Here is a tiny trained network, its code and every weight. The questions are about switching its units off for an input and a class, where a switched-off unit gives its printed mean instead of its output.

import numpy as np


def w(rows, s, z=0):
    codes = np.array(rows[::2]) - 128.0
    scale = np.full(codes.shape[1], s)
    scale[-1] = z or s
    return codes * scale


def norm(h):
    return h / np.sqrt((h * h).mean(-1, keepdims=True) + 1e-5)


def f(y):
    return np.maximum(y, 0)


def log_softmax(a):
    a = a - a.max(-1, keepdims=True)
    return a - np.log(np.exp(a).sum(-1, keepdims=True))


def net(x, mask):
    res = np.array(x, float).reshape(1, 3) / 4 @ E
    u = 0
    for l in range(2):
        y = f(norm(res) @ A[l][:, :-1].T + A[l][:, -1])
        res = res + np.where(mask[u : u + 14], y, B[l][:, -1]) @ B[l][:, :-1]
        u += 14
    return log_softmax(norm(res)[-1] @ U[:, :-1].T + U[:, -1])


A, B = {}, {}
E = w([
[107,120,187,182,254],'x0',
[59,64,161,232,31],'x1',
[41,30,249,90,74],'x2',
],0.0042)
A[0] = w([
[160,81,56,10,80,240],'0.n1',
[130,163,129,117,10,153],'0.n2',
[113,102,129,92,188,54],'0.n3',
[79,207,70,190,251,134],'0.n4',
[104,117,100,91,52,49],'0.n5',
[186,113,146,79,186,24],'0.n6',
[121,117,172,167,207,237],'0.n7',
[69,71,57,146,136,199],'0.n8',
[176,126,101,2,146,176],'0.n9',
[153,140,152,93,165,143],'0.n10',
[242,107,69,90,195,93],'0.n11',
[208,113,107,186,21,237],'0.n12',
[130,148,184,65,70,115],'0.n13',
[70,97,192,49,125,254],'0.n14',
],0.0094,0.002)
B[0] = w([
[42,201,93,159,140,243],'0.n1',
[73,68,123,81,173,217],'0.n2',
[148,93,254,26,93,160],'0.n3',
[97,206,93,157,129,255],'0.n4',
[116,78,190,116,137,185],'0.n5',
[179,45,204,196,86,179],'0.n6',
[190,118,190,172,183,214],'0.n7',
[152,128,184,249,89,171],'0.n8',
[36,115,71,199,212,237],'0.n9',
[168,4,133,26,130,175],'0.n10',
[113,179,84,42,134,238],'0.n11',
[235,131,55,140,160,233],'0.n12',
[117,243,145,144,97,184],'0.n13',
[134,131,168,104,91,231],'0.n14',
],0.0049,0.0067)
A[1] = w([
[97,128,135,99,73,153],'1.n1',
[211,58,132,127,115,185],'1.n2',
[254,168,142,46,127,251],'1.n3',
[97,107,52,116,46,142],'1.n4',
[147,180,117,201,69,154],'1.n5',
[183,145,71,81,232,103],'1.n6',
[77,66,199,184,41,131],'1.n7',
[63,82,112,246,127,193],'1.n8',
[87,76,147,17,134,115],'1.n9',
[106,139,176,203,242,197],'1.n10',
[199,107,57,129,138,205],'1.n11',
[114,111,146,133,215,123],'1.n12',
[114,48,65,131,152,189],'1.n13',
[92,108,139,129,84,50],'1.n14',
],0.0098,0.0027)
B[1] = w([
[167,201,84,132,198,163],'1.n1',
[1,155,149,113,157,168],'1.n2',
[52,83,220,154,171,183],'1.n3',
[145,44,115,143,131,181],'1.n4',
[114,172,161,159,203,183],'1.n5',
[164,58,157,48,41,241],'1.n6',
[167,98,70,93,122,238],'1.n7',
[163,170,144,71,115,221],'1.n8',
[68,187,128,218,189,180],'1.n9',
[171,145,107,100,98,255],'1.n10',
[121,51,165,198,74,202],'1.n11',
[144,126,105,131,83,190],'1.n12',
[101,135,137,253,125,171],'1.n13',
[84,114,40,103,137,155],'1.n14',
],0.0079,0.0071)
U = w([
[107,87,7,72,114,226],'0',
[201,91,181,27,49,154],'1',
[9,228,98,129,165,3],'2',
[78,120,210,89,190,122],'3',
[125,74,125,209,45,81],'4',
[211,206,130,153,148,127],'5',
],0.014,0.0025)

Each question gives the input, the list of numbers given to net, and the class t.
The units are the neurons (one row each of A and B). Each row of codes is followed by its name. A weight is (code - 128) times the scale printed after its matrix; where a second scale follows, it is the last column's (A, B and U).
mask holds one flag per neuron, layer by layer. A switched-off neuron (its flag False) gives its mean, the last column of its row in B, instead of its output. The means were averaged over made-up inputs and are rounded, as every weight is.
A unit's drop is (log p(t) with every unit on - log p(t) with that unit switched off) / (log p(t) with every unit on - log p(t) with every unit switched off).
The circuit of an input: a set's keep is (log p(t) with only the set's units on - log p(t) with every unit switched off) / (log p(t) with every unit on - log p(t) with every unit switched off). Starting from the 12 units with the biggest drops (on a tie, the unit counted first), units are removed one at a time, each time the one whose removal leaves the highest keep (on an exact tie, the one counted first), for as long as the keep stays at least 0.8.
units of the circuit, in order: the units of the circuit, biggest drop first
top k neurons: the k neurons with the biggest drops, biggest first
top k neurons in layer l: the k neurons of layer l with the biggest drops, biggest first
input [-6,-6,1], class 2: units of the circuit, in order : (0.n1)
input [-7,2,-1], class 4: top 2 neurons in layer 0 : (0.n12 0.n11)
input [-3,1,7], class 0: units of the circuit, in order : (1.n7 1.n14)
input [2,6,7], class 1: units of the circuit, in order : (1.n7 1.n8)
input [0,-3,-8], class 0: top 2 neurons in layer 1 : (1.n6 1.n8)
input [-8,-2,8], class 2: top 2 neurons in layer 1 : (1.n9 1.n6)
input [0,3,-6], class 4: top 3 neurons in layer 0 : (0.n1 0.n12 0.n9)
input [7,7,8], class 1: top 2 neurons : (1.n7 1.n8)
input [-3,2,4], class 0: top 2 neurons : (1.n7 0.n11)
input [-3,0,6], class 2: units of the circuit, in order : (1.n6 1.n1)
input [0,3,2], class 0: top 2 neurons : (1.n7 1.n6)
input [-3,5,1], class 0: top 2 neurons : (1.n7 0.n5)
input [-8,2,-5], class 4: top 3 neurons : (1.n11 0.n12 1.n13)
input [6,1,2], class 1: units of the circuit, in order : (1.n10)
input [-6,1,0], class 4: top 3 neurons in layer 0 : (0.n12 0.n4 0.n2)
input [0,6,7], class 0: top 3 neurons : (1.n7 1.n14 1.n6)
input [-6,2,1], class 0: top 2 neurons in layer 1 : (1.n4 1.n11)
input [-7,2,-5], class 4: top 2 neurons in layer 1 : (1.n11 1.n13)
input [2,-1,0], class 1: top 2 neurons : (0.n7 0.n4)
input [2,-5,-6], class 1: units of the circuit, in order : (1.n6)
input [0,-3,3], class 2: top 2 neurons in layer 0 : (0.n3 0.n9)
input [-3,2,1], class 0: top 2 neurons in layer 0 : (0.n2 0.n5)
input [3,8,8], class 1: top 2 neurons in layer 1 : (1.n7 1.n8)
input [1,7,0], class 5: top 3 neurons in layer 1 : (1.n6 1.n8 1.n5)
input [4,-2,-7], class 1: top 2 neurons : (1.n6 0.n1)
input [6,-6,-1], class 1: top 2 neurons : (1.n6 0.n4)
input [-8,2,-7], class 4: top neuron : (1.n11)
input [8,8,6], class 1: top 2 neurons in layer 1 : (1.n8 1.n7)
input [4,2,8], class 1: top 2 neurons in layer 1 : (1.n7 1.n3)
